Here are made-up nodes, facts about them, and rows of numbers that follow some of those facts. Name the node behind each unnamed row.

How the nodes are related:
θ: is of sort; ω: uses; π: belongs to class
{bekla, givem, grepidi, klepem, mufas, petor, plostun, ronastas, siflas, trastur, voflik} θ 776
{betuze, bule, dredu, fluplipi, ligitru, liklok, muzus, pepos, plaklur, robak, tegen, testir, trebas, tritrovim, trulu, valon, vuflastes} θ 151
{biplun, fluson, guris, klapufle, nufofom, piri, plesis, plosor, ruske, sastor, stasal, vonur, zikar, zotrik} θ 444
{braklo, drotok, drufil, gisa, latrek, lemol, meves, pefisur, pokeplim, vefol, zostum} θ 531
{bravar, dadok, druludrom, drunagam, getro, gretras, lapak, lodis, pibis, runurek, skapur, studrum, tinidris, trova} θ 674
{brusta, fligi, kodruflor, ledus, mubitrur, plugridu, tunur} θ 215
bekla ω: fluplipi
betuze ω: runurek, mufas
braklo ω: plosor, biplun, runurek
brusta ω: runurek
dadok ω: grepidi
dredu ω: biplun
druludrom ω: piri
drunagam ω: piri
fligi ω: plaklur
fluplipi ω: plosor
getro ω: plosor
guris ω: plosor, pibis
klapufle ω: plaklur
klepem ω: plosor, runurek
lapak ω: trebas
latrek ω: trebas, plosor, runurek
ledus ω: grepidi, runurek
lodis ω: zostum, lapak
meves ω: vuflastes
mufas ω: fluplipi
muzus ω: trebas
pepos ω: fluplipi
plaklur ω: plosor
plesis ω: ronastas
plugridu ω: plaklur
pokeplim ω: plosor
ronastas ω: braklo
runurek ω: plosor
ruske ω: pepos, drotok, getro
sastor ω: pokeplim
skapur ω: ruske, valon
stasal ω: fluplipi, studrum, voflik, klepem
studrum ω: fluplipi
testir ω: vuflastes, valon
trastur ω: klepem
trebas ω: piri
tritrovim ω: voflik
trulu ω: givem
tunur ω: piri
vefol ω: meves
vuflastes ω: grepidi
zikar ω: valon, ligitru, bekla
zostum ω: vuflastes
π 993 <- bekla, dadok, guris, ledus, lemol, ligitru, liklok, meves, mubitrur, mufas, nufofom, petor, plaklur, skapur, stasal, testir, tinidris, trulu, valon, voflik, zostum
π 798 <- betuze, bule, drufil, fligi, gretras, klapufle, pibis, plosor, plostun, ruske, studrum, trastur, tunur, vonur, vuflastes
π 884 <- biplun, dredu, druludrom, getro, givem, klepem, kodruflor, latrek, lodis, muzus, pefisur, pepos, piri, plesis, sastor, tegen, trebas, trova, zotrik
π 779 <- braklo, drunagam, fluson, lapak, plugridu, pokeplim, robak, ronastas, siflas, tritrovim, vefol, zikar
π 998 <- bravar, brusta, drotok, fluplipi, gisa, grepidi, runurek

Some nodes and their rows:
drunagam: [ -7  10  -1   4  -5 -19   2  -4   5   5  -4   6  -8  -7   6  40   4  -7
 -19 -12  -8   1  13]
piri: [ -2  -7  -4   3   1  16 -13  10  -9  19   2 -17  10 -19   5  32   3  -6
 -22  29 -11  -1  -3]
trebas: [-15   8   0   4   0  -1   2  13  -1  -2  -8  -7   3 -16 -12  -5  -2   1
  15   5 -12   1   9]
muzus: [-12  11  -1   0   4   1   4  11  -1  -3  -6  -2   3  -8  -7 -15   1   1
  14  -2  -4  -1   5]
latrek: [-17  -9   3   1   0  21  -1  -3  -4  -2  10  -9   9 -22  11 -15   2   0
  -3   0  -3   0  -5]
bravar: [ -3   6   2  -3   2  -4   3 -10   3  13  -2  16  -8   6   0  24   4 -11
 -15  16   2  -4  17]
getro: [-12  14   0   3   9  -1  -2  -7   6   0  13   5  -9  -3  16   5   7  -7
 -25  21  -5  -9  14]
dadok: [  5  12   2   0   0 -19  -2  -5  -5   9  26   9  -4  14  -2  26   6  -4
 -16  -2   6  -4  10]
ledus: [ -9   5   8  -3 -14 -19   3 -14 -10  -4  11 -12  -6  20  16 -18  -3  19
  -2 -40  22   3  22]
kodruflor: [-20   1   2  -1  -8  -9   2 -12  -8  -3 -11   0   0  -1  18 -25  -2  18
  -7 -25  18   1  34]
siflas: [  9 -14  -1   0   2  -6  16  22  11 -16 -17   7  -6  -1 -19 -19  -3   7
  24 -12  -7  11 -14]
trova: [ -8  10  -3   2   5  -7   1  -3  -2  11  10  16  -3  -6   7  15   7  -5
 -18   2   0 -10  17]
givem: [  4 -16  -4   1   8   5  13  27   2 -10  -5  10  -4  -1 -21 -35  -2   9
  25   6  -6   4  -5]
trulu: [ 9 10  2 -1 -3 -9  3  8  1 -7  3  4  1 11 -7 -8  0  5 16  9  4 -3 -3]
klapufle: [  5  -4  -8  -2  -3   3 -19  -4  -3  14   7 -16   5  -5  18  17  -4 -16
 -18  18  -7  -4 -14]
betuze: [  5   5   1   3   2  -4   3  -1   1   4  -1  -8 -12   2   2 -14  -5  -1
  23 -22  -3  -2  -2]
ronastas: [  4  -9   0  -3   2  -6  16  22   9 -15 -16   8  -6   2 -12 -22  -2   5
  28 -29  -7  10 -16]
bule: [  9   3  -3   5   2  -5   3  -1   4   0  -7  -4  -7   0  -3 -10  -5   0
  19  -7   0  -2   2]
skapur: [  1  18   0  -2   0  -7  -2  -8   3   1  18  12   2  14  -2  26   5  -7
 -14  -5   5 -10  10]
stasal: [  8   2  -1  -3   1  12 -16   0  -9   9   8  -5   8  10   3  30   2  -4
 -17  15  -3  -8 -21]
mubitrur: [ -9   5   5  -2 -16 -14   1 -14  -4  -9  -2  -1   1  19  12 -13  -4  20
  -2 -28  23   0  27]
dredu: [ -4   7  -1   1   5  -5   6  10  -3   2  -3   3  -1  -7   0 -23   2   4
  13   1  -1  -1   4]
tegen: [ -1   3  -1   3   3  -3   7  10  -2   1  -5   6   0  -9  -3 -22   2   5
  12   8   0   0   6]

Which node is each row?
[ -8 -15  -1   2   0  15  -1  -2  -8   4   6   4  15 -22   2 -11   2   3
  -4   7   4   1  -1]	pefisur
[-19   0  10  -6 -13  -8   7 -18  -7   4 -15  -9 -11  13  19 -18  -4  12
   0 -25  19   6  28]	brusta
[ -5 -10   2  -1  -4   1   0 -11   1  -6  -7   1  13 -21  -2   3   2   0
  -3 -14   2  12  -8]	vefol
[ 14   3  -1   3   6 -18   1  -6  -3   4   7 -13 -10  -2 -22 -18  -2  -2
  13 -11   3  14   4]	vuflastes
[-16  23  -1  -4  -1  -8   2  -7  10  -3  -5   9   2  -6   6  37   5 -13
 -14 -41  -4  -5  10]	lapak
[-14   1   0  -2 -17 -23  -3 -23  -3  -8  -4  -7  -8   8  27 -29 -10   8
  -1 -34  15   2  28]	fligi
[-14  -2   3   4 -16 -10  -2 -22  -3  -4 -11 -15  -8   1  13  -4 -11  13
   0 -37  10   5  36]	tunur
[-13   9  -2   4   1  -8  -2   1  -4  11   9   8  -5 -11   2  26   4  -6
 -19   7  -8  -7  22]	druludrom
[  4  11   3   0  -7 -19   0   7   7 -17  10  -3  -6  15  10 -27  -1   1
  10  40  -2  -1  -9]	plaklur
[ 12 -22   3  -3   4  -2  15  19   2   0 -10   5 -12  10 -32 -25  -4   3
  26  22  -3  16  -7]	grepidi
[ -8  12   8  -2   3  -2   4 -11   6  12   8  -5 -21  10  19  14   5 -11
 -17  15  -3  -6   9]	runurek
[ -1  12  -2   1   6  -5  -7 -21  -6   7   2  21 -17  10   3  21   0  -7
  -9 -18  -8 -13   8]	studrum
[ 3 -9  3  1 -7 10 -3 -6 -3 -5 11  3 17 -2 -1  1 -1  3  2  2  7  0 -8]	lemol
[ 12  -6  -6   1   3  15 -14  -5   0  15   0 -20   4  -6  11  31  -2 -12
 -16   3  -4  -4 -10]	vonur
[  0   5   7  -2   4   3   3  -6   2  -4 -22   6 -18  12  -7 -20  -2   1
  10  40  -8   1  -6]	fluplipi
[  2 -16  -1   4  -2  14  -4 -15  -1   2   3  -5   9 -15   4  -1  -5  -2
   5 -10   3   1  -2]	drufil
[ 10  -4  -3   4   6  20 -14  -9   6   8   4 -27  -2  -5  20  20  -1 -11
 -20  22  -8  -6 -14]	plosor
[ -9  -9   5   1  -5   6   3  -8   3  -3  -1 -10   5 -17  23  -4   2   1
  -1 -27   0   7 -16]	braklo
[ -6   7   0   0   7  -3   1   3 -10  -2 -13  17  -6   0 -11 -24   1   7
  13  11  -8  -6  -2]	pepos

